Here is a tiny trained network, its code and every weight. The questions are about switching its units off for an input and a target symbol, where a switched-off unit gives its printed mean instead of its output.

import numpy as np


def w(rows, s, z=0):
    codes = np.array(rows[::2]) - 128.0
    scale = np.full(codes.shape[1], s)
    scale[-1] = z or s
    return codes * scale


def f(y):
    return y / 2 * (1 + np.tanh(0.7978845608 * (y + 0.044715 * y**3)))


def softmax(a):
    e = np.exp(a - a.max(-1, keepdims=True))
    return e / e.sum(-1, keepdims=True)


def log_softmax(a):
    a = a - a.max(-1, keepdims=True)
    return a - np.log(np.exp(a).sum(-1, keepdims=True))


def net(x, mask):
    ids = ['Παβγεζηθμξτφ'.index(c) for c in x.split()]
    T = len(ids)
    res = E[ids] + P[:T]
    q, k, v = (res @ M[0].T for M in (Q, K, V))
    z = softmax(np.where(np.tri(T) > 0, q @ k.T / 4**0.5, -1e9)) @ v
    res = res + np.where(mask[0], z, O[0][:, -1]) @ O[0][:, :-1]
    y = f(res @ A[0][:, :-1].T + A[0][:, -1])
    res = res + np.where(mask[1:17], y, B[0][:, -1]) @ B[0][:, :-1]
    return log_softmax(res[-1] @ U[:, :-1].T + U[:, -1])


Q, K, V, O, A, B = {}, {}, {}, {}, {}, {}
E = w([
[73,59,114],'Π',
[111,254,72],'α',
[25,190,43],'β',
[165,104,140],'γ',
[52,135,63],'ε',
[143,213,105],'ζ',
[10,98,78],'η',
[209,182,136],'θ',
[250,144,180],'μ',
[91,94,116],'ξ',
[122,136,103],'τ',
[155,60,110],'φ',
],0.0058)
P = w([
[184,122,12],'0',
[92,186,175],'1',
[182,66,111],'2',
[80,208,140],'3',
[169,76,97],'4',
[85,188,142],'5',
[160,86,86],'6',
[108,179,148],'7',
[162,88,78],'8',
[98,176,142],'9',
[163,91,71],'10',
[110,164,144],'11',
[171,90,62],'12',
[114,164,146],'13',
],0.011)
Q[0] = w([
[104,108,150],'h0',
[142,128,115],'h0',
[176,147,49],'h0',
[149,106,3],'h0',
],0.024)
K[0] = w([
[97,129,152],'h0',
[140,145,119],'h0',
[186,137,49],'h0',
[156,121,6],'h0',
],0.023)
V[0] = w([
[146,3,166],'h0',
[141,186,159],'h0',
[227,152,154],'h0',
[87,187,111],'h0',
],0.023)
O[0] = w([
[156,230,18,2],'h0',
[52,127,167,100],'h0',
[3,89,67,127],'h0',
[142,99,207,173],'h0',
],0.024,0.0083)
A[0] = w([
[174,95,101,121],'n0',
[80,251,169,252],'n1',
[104,198,153,114],'n2',
[123,39,21,110],'n3',
[78,187,127,122],'n4',
[135,225,191,141],'n5',
[254,128,70,41],'n6',
[62,199,126,92],'n7',
[158,34,89,90],'n8',
[212,76,46,224],'n9',
[108,142,23,18],'n10',
[97,126,195,3],'n11',
[75,182,167,240],'n12',
[178,177,89,80],'n13',
[193,100,121,231],'n14',
[74,114,78,154],'n15',
],0.0078,0.0053)
B[0] = w([
[142,97,92,155],'n0',
[126,208,236,135],'n1',
[76,193,117,122],'n2',
[216,122,89,204],'n3',
[94,157,130,127],'n4',
[54,157,90,154],'n5',
[30,189,182,182],'n6',
[64,169,116,130],'n7',
[147,190,157,197],'n8',
[51,94,13,206],'n9',
[105,211,252,173],'n10',
[127,207,66,248],'n11',
[181,98,168,183],'n12',
[178,172,195,147],'n13',
[127,56,157,207],'n14',
[220,119,144,169],'n15',
],0.023,0.013)
U = w([
[100,155,255,144],'Π',
[146,115,194,251],'α',
[168,46,238,103],'β',
[111,5,174,158],'γ',
[129,197,117,113],'ε',
[45,83,171,55],'ζ',
[193,156,174,33],'η',
[154,36,97,141],'θ',
[100,99,86,170],'μ',
[63,151,126,90],'ξ',
[206,73,152,84],'τ',
[172,129,89,141],'φ',
],0.0063,0.011)

Each question gives the input, a string of symbols that net reads in full, and the target symbol t.
The units are the heads (4 rows each of Q, K, V and O) and the neurons (one row each of A and B). Each row of codes is followed by its name. A weight is (code - 128) times the scale printed after its matrix; where a second scale follows, it is the last column's (O, A, B and U).
mask holds one flag per unit, heads first, then neurons. A switched-off unit (its flag False) gives its mean, the last column of its rows in O or B, instead of its output. The means were averaged over made-up inputs and are rounded, as every weight is.
A unit's drop is (log p(t) with every unit on - log p(t) with that unit switched off) / (log p(t) with every unit on - log p(t) with every unit switched off).
The circuit of an input: a set's keep is (log p(t) with only the set's units on - log p(t) with every unit switched off) / (log p(t) with every unit on - log p(t) with every unit switched off). Starting from the 12 units with the biggest drops (on a tie, the unit counted first), units are removed one at a time, each time the one whose removal leaves the highest keep (on an exact tie, the one counted first), for as long as the keep stays at least 0.8.
units of the circuit, in order: the units of the circuit, biggest drop first
k most important neurons: the k neurons with the biggest drops, biggest first
drop of u: that unit's drop, to one decimal
input ε φ θ β γ α β, target γ: 2 most important neurons -> [n11, n14]
input φ φ θ, target ε: 2 most important neurons -> [n9, n10]
input θ β β, target τ: 2 most important neurons -> [n3, n15]
input α α ε θ ε η Π, target Π: most important neuron -> [n8]
input τ β α η Π τ τ θ ε Π γ φ ε, target θ: units of the circuit, in order -> [h0, n10, n6]
input ξ ε ε φ γ γ ε ε φ τ φ ξ ε, target μ: units of the circuit, in order -> [h0, n9]
input η β γ, target ζ: units of the circuit, in order -> [n6, h0, n9, n14]
input Π ε θ ξ ξ φ ζ φ φ θ β γ γ, target ξ: units of the circuit, in order -> [n9, h0, n6]
input η ε ε τ τ α η φ θ ε φ, target ζ: 2 most important neurons -> [n6, n9]
input η φ τ γ μ ε ε β Π η μ, target ζ: 3 most important neurons -> [n6, n9, n14]
input φ τ τ ζ φ τ Π, target ε: 2 most important neurons -> [n10, n9]
input θ ε μ, target τ: units of the circuit, in order -> [h0, n3, n15, n9]
input φ μ τ θ Π, target ε: 3 most important neurons -> [n10, n9, n6]
input μ φ μ ζ α γ ζ η ε, target η: units of the circuit, in order -> [h0, n3, n10, n15]
input Π Π α, target ξ: units of the circuit, in order -> [h0, n9, n6]
input ξ θ ξ τ φ β φ ζ ε ζ μ, target μ: 2 most important neurons -> [n9, n6]
input β Π τ τ β α φ β α ε τ, target β: 2 most important neurons -> [n14, n9]
input η ε ε φ ε γ τ, target ζ: 2 most important neurons -> [n6, n9]
input γ ε φ, target φ: units of the circuit, in order -> [h0, n3]
input φ τ φ β γ φ ε φ φ φ ε, target ε: 4 most important neurons -> [n10, n9, n3, n6]
input β φ ε, target β: 3 most important neurons -> [n14, n9, n6]
input μ φ τ γ φ ξ θ, target η: 3 most important neurons -> [n3, n10, n15]
input η θ η Π ε ζ β ε ζ ξ τ β φ ε, target β: units of the circuit, in order -> [n9, n6]
input φ θ τ ε φ φ φ θ η Π ζ, target ε: drop of n9 -> 1.0
input γ ε ε ξ φ Π μ ξ γ, target φ: drop of n13 -> 0.0
input φ τ τ φ β ζ η, target ε: drop of n10 -> 0.9
input θ φ τ, target τ: drop of n11 -> 0.1
